Here is a tiny trained network, its code and every weight. The questions are about switching its units off for an input and a class, where a switched-off unit gives its printed mean instead of its output.

import numpy as np


def w(rows, s, z=0):
    codes = np.array(rows[::2]) - 128.0
    scale = np.full(codes.shape[1], s)
    scale[-1] = z or s
    return codes * scale


def norm(h):
    return h / np.sqrt((h * h).mean(-1, keepdims=True) + 1e-5)


def f(y):
    return np.maximum(y, 0)


def log_softmax(a):
    a = a - a.max(-1, keepdims=True)
    return a - np.log(np.exp(a).sum(-1, keepdims=True))


def net(x, mask):
    res = np.array(x, float).reshape(1, 2) / 4 @ E
    u = 0
    for l in range(2):
        y = f(norm(res) @ A[l][:, :-1].T + A[l][:, -1])
        res = res + np.where(mask[u : u + 5], y, B[l][:, -1]) @ B[l][:, :-1]
        u += 5
    return log_softmax(norm(res)[-1] @ U[:, :-1].T + U[:, -1])


A, B = {}, {}
E = w([
[83,125,83],'x0',
[147,93,1],'x1',
],0.0035)
A[0] = w([
[83,151,110,162],'0.n0',
[247,119,158,29],'0.n1',
[122,171,58,253],'0.n2',
[182,75,161,18],'0.n3',
[175,152,175,152],'0.n4',
],0.013,0.0025)
B[0] = w([
[148,146,110,178],'0.n0',
[174,238,106,201],'0.n1',
[126,123,186,254],'0.n2',
[195,187,92,158],'0.n3',
[254,98,13,208],'0.n4',
],0.0082,0.0058)
A[1] = w([
[59,154,143,102],'1.n0',
[254,78,101,127],'1.n1',
[209,120,130,250],'1.n2',
[13,131,158,98],'1.n3',
[24,173,146,254],'1.n4',
],0.0074,0.0034)
B[1] = w([
[148,136,7,141],'1.n0',
[110,2,81,247],'1.n1',
[106,75,163,254],'1.n2',
[79,145,60,150],'1.n3',
[220,172,127,170],'1.n4',
],0.0085,0.007)
U = w([
[110,18,111,148],'0',
[186,182,67,198],'1',
[171,109,168,166],'2',
[46,167,142,2],'3',
[1,163,162,44],'4',
],0.015,0.006)

Each question gives the input, the list of numbers given to net, and the class t.
The units are the neurons (one row each of A and B). Each row of codes is followed by its name. A weight is (code - 128) times the scale printed after its matrix; where a second scale follows, it is the last column's (A, B and U).
mask holds one flag per neuron, layer by layer. A switched-off neuron (its flag False) gives its mean, the last column of its row in B, instead of its output. The means were averaged over made-up inputs and are rounded, as every weight is.
A unit's drop is (log p(t) with every unit on - log p(t) with that unit switched off) / (log p(t) with every unit on - log p(t) with every unit switched off).
The circuit of an input: a set's keep is (log p(t) with only the set's units on - log p(t) with every unit switched off) / (log p(t) with every unit on - log p(t) with every unit switched off). Starting from all 10 units, units are removed one at a time, each time the one whose removal leaves the highest keep (on an exact tie, the one counted first), for as long as the keep stays at least 0.8.
circuit, biggest first: the units of the circuit, biggest drop first
top k neurons: the k neurons with the biggest drops, biggest first
k most important neurons of layer l: the k neurons of layer l with the biggest drops, biggest first
drop of u: that unit's drop, to one decimal
input [-6,-3], class 1: top 2 neurons	[0.n1, 0.n3]
input [-6,-4], class 1: circuit, biggest first	[0.n1]
input [-1,2], class 2: top 2 neurons	[0.n4, 0.n2]
input [2,3], class 2: top 4 neurons	[0.n2, 0.n4, 1.n1, 0.n3]
input [7,0], class 1: circuit, biggest first	[0.n4, 1.n1]
input [4,1], class 1: circuit, biggest first	[0.n4, 1.n1]
input [8,-2], class 1: top 2 neurons	[0.n4, 1.n4]
input [1,3], class 2: circuit, biggest first	[0.n2, 0.n4, 1.n1]
input [0,3], class 2: 4 most important neurons of layer 0	[0.n2, 0.n4, 0.n3, 0.n0]
input [3,1], class 2: top 2 neurons	[0.n4, 1.n1]
input [4,-2], class 1: 2 most important neurons of layer 0	[0.n4, 0.n3]
input [8,-7], class 1: drop of 0.n4	1.4
input [5,-3], class 1: drop of 0.n3	0.0
input [-3,3], class 2: drop of 1.n0	0.1
